Below are the code and all the weights of a small trained network. Each question names an input and a target symbol and asks about switching units off, where a switched-off unit gives its printed mean instead of its output.

import numpy as np


def w(rows, s, z=0):
    codes = np.array(rows[::2]) - 128.0
    scale = np.full(codes.shape[1], s)
    scale[-1] = z or s
    return codes * scale


def f(y):
    return np.maximum(y, 0)


def softmax(a):
    e = np.exp(a - a.max(-1, keepdims=True))
    return e / e.sum(-1, keepdims=True)


def log_softmax(a):
    a = a - a.max(-1, keepdims=True)
    return a - np.log(np.exp(a).sum(-1, keepdims=True))


def net(x, mask):
    ids = ['αμπστφψω'.index(c) for c in x.split()]
    T = len(ids)
    res = E[ids] + P[:T]
    u = 0
    for l in range(2):
        q, k, v = (res @ M[l].T for M in (Q, K, V))
        z = softmax(np.where(np.tri(T) > 0, q @ k.T / 2**0.5, -1e9)) @ v
        res = res + np.where(mask[u], z, O[l][:, -1]) @ O[l][:, :-1]
        u += 1
        y = f(res @ A[l][:, :-1].T + A[l][:, -1])
        res = res + np.where(mask[u : u + 4], y, B[l][:, -1]) @ B[l][:, :-1]
        u += 4
    return log_softmax(res[-1] @ U[:, :-1].T + U[:, -1])


Q, K, V, O, A, B = {}, {}, {}, {}, {}, {}
E = w([
[103,142,149,37,52,208],'α',
[83,111,138,38,40,144],'μ',
[222,193,120,199,103,184],'π',
[149,163,145,114,78,163],'σ',
[79,62,3,157,190,165],'τ',
[133,72,164,184,124,53],'φ',
[105,232,115,38,147,104],'ψ',
[99,103,206,22,203,123],'ω',
],0.011)
P = w([
[165,197,96,119,254,222],'0',
[140,90,180,96,106,131],'1',
[161,82,166,76,91,114],'2',
[162,91,163,65,106,108],'3',
[157,126,163,92,122,102],'4',
[165,114,173,82,118,113],'5',
[135,139,154,84,109,102],'6',
[146,152,176,100,110,97],'7',
[133,156,174,100,145,92],'8',
[151,143,187,85,131,109],'9',
],0.0063)
Q[0] = w([
[197,212,202,3,38,105],'0.h1',
[181,132,120,24,113,152],'0.h1',
],0.0056)
K[0] = w([
[131,98,140,140,254,147],'0.h1',
[102,185,41,138,233,196],'0.h1',
],0.0064)
V[0] = w([
[118,124,191,11,253,151],'0.h1',
[57,170,125,164,159,82],'0.h1',
],0.0066)
O[0] = w([
[2,108,128,205,121,75,254],'0.h1',
[190,148,152,105,122,55,128],'0.h1',
],0.0096,0.0063)
A[0] = w([
[139,165,198,40,119,132,200],'0.n1',
[185,164,67,231,98,165,89],'0.n2',
[82,147,162,51,128,17,253],'0.n3',
[77,255,136,126,94,198,229],'0.n4',
],0.0074,0.0023)
B[0] = w([
[254,52,129,171,128,30,170],'0.n1',
[67,30,210,162,77,161,134],'0.n2',
[155,121,165,241,128,73,244],'0.n3',
[77,80,73,220,7,123,192],'0.n4',
],0.0064,0.011)
Q[1] = w([
[154,85,254,166,98,116],'1.h1',
[80,62,111,244,78,70],'1.h1',
],0.008)
K[1] = w([
[91,155,35,159,128,104],'1.h1',
[50,126,24,102,254,235],'1.h1',
],0.0077)
V[1] = w([
[247,73,240,123,253,66],'1.h1',
[54,7,156,83,102,242],'1.h1',
],0.0056)
O[1] = w([
[120,2,77,236,127,86,2],'1.h1',
[81,124,8,79,216,196,123],'1.h1',
],0.0087,0.0088)
A[1] = w([
[113,205,149,95,167,151,43],'1.n1',
[50,131,197,145,62,114,15],'1.n2',
[143,142,214,111,36,146,3],'1.n3',
[193,140,131,179,130,255,183],'1.n4',
],0.0068,0.0024)
B[1] = w([
[105,81,146,78,34,98,180],'1.n1',
[64,148,121,136,254,112,255],'1.n2',
[169,251,82,141,179,30,228],'1.n3',
[67,99,118,186,110,154,142],'1.n4',
],0.0074,0.0075)
U = w([
[109,164,120,3,85,127,66],'α',
[105,127,127,68,71,107,53],'μ',
[143,141,124,144,87,175,181],'π',
[142,158,152,111,77,155,106],'σ',
[114,107,8,82,220,128,172],'τ',
[173,41,139,183,68,93,252],'φ',
[176,232,116,146,166,101,112],'ψ',
[41,79,139,148,201,132,19],'ω',
],0.0057,0.0035)

Each question gives the input, a string of symbols that net reads in full, and the target symbol t.
The units are the heads (2 rows each of Q, K, V and O) and the neurons (one row each of A and B). Each row of codes is followed by its name. A weight is (code - 128) times the scale printed after its matrix; where a second scale follows, it is the last column's (O, A, B and U).
mask holds one flag per unit, layer by layer, with each layer's heads first. A switched-off unit (its flag False) gives its mean, the last column of its rows in O or B, instead of its output. The means were averaged over made-up inputs and are rounded, as every weight is.
A unit's drop is (log p(t) with every unit on - log p(t) with that unit switched off) / (log p(t) with every unit on - log p(t) with every unit switched off).
The circuit of an input: a set's keep is (log p(t) with only the set's units on - log p(t) with every unit switched off) / (log p(t) with every unit on - log p(t) with every unit switched off). Starting from all 10 units, units are removed one at a time, each time the one whose removal leaves the highest keep (on an exact tie, the one counted first), for as long as the keep stays at least 0.8.
circuit, biggest first: the units of the circuit, biggest drop first
k most important neurons: the k neurons with the biggest drops, biggest first
top k neurons in layer l: the k neurons of layer l with the biggest drops, biggest first
drop of u: that unit's drop, to one decimal
input φ ω σ ψ, target φ: circuit, biggest first => (1.h1; 0.n4)
input ω φ ψ ψ φ α α, target ω: circuit, biggest first => (0.h1; 1.n2; 1.h1)
input ω φ ω ψ, target ω: circuit, biggest first => (0.h1; 1.n2; 1.h1)
input ω π μ, target ω: circuit, biggest first => (0.h1; 1.n2)
input α ω ψ ω ψ ψ π, target α: 3 most important neurons => (0.n3; 0.n4; 1.n1)
input α σ ω α α α σ, target α: 3 most important neurons => (0.n3; 0.n4; 1.n1)
input φ ψ ψ φ ψ φ φ ψ ω, target φ: circuit, biggest first => (1.h1; 0.n1)
input φ σ ψ ψ φ σ α, target φ: circuit, biggest first => (1.h1; 0.n4)
input φ φ ω φ μ, target φ: most important neuron => (0.n4)
input φ α μ, target φ: 2 most important neurons => (0.n1; 0.n4)
input φ φ ψ φ ψ ψ π, target φ: top 2 neurons in layer 0 => (0.n4; 0.n2)
input ψ σ μ σ, target ψ: top 3 neurons in layer 1 => (1.n3; 1.n2; 1.n1)
input α α ω, target α: top 2 neurons in layer 1 => (1.n1; 1.n2)
input α ω ψ, target α: top 3 neurons in layer 0 => (0.n4; 0.n3; 0.n1)
input α ω ω, target α: top neuron in layer 0 => (0.n4)
input φ φ π φ ψ ψ π α, target φ: top 3 neurons in layer 0 => (0.n1; 0.n4; 0.n2)
input α ψ ψ ψ ω φ, target α: 2 most important neurons => (0.n4; 0.n3)
input α ω ψ μ, target α: drop of 0.n3 => 0.3
input φ ψ φ α ω ψ μ α ω σ, target φ: drop of 0.h1 => 0.1
input φ ψ φ π ψ ψ φ ω, target φ: drop of 1.h1 => 0.7
input ω ψ φ μ ψ α φ ψ ω, target ω: top neuron in layer 1 => (1.n3)
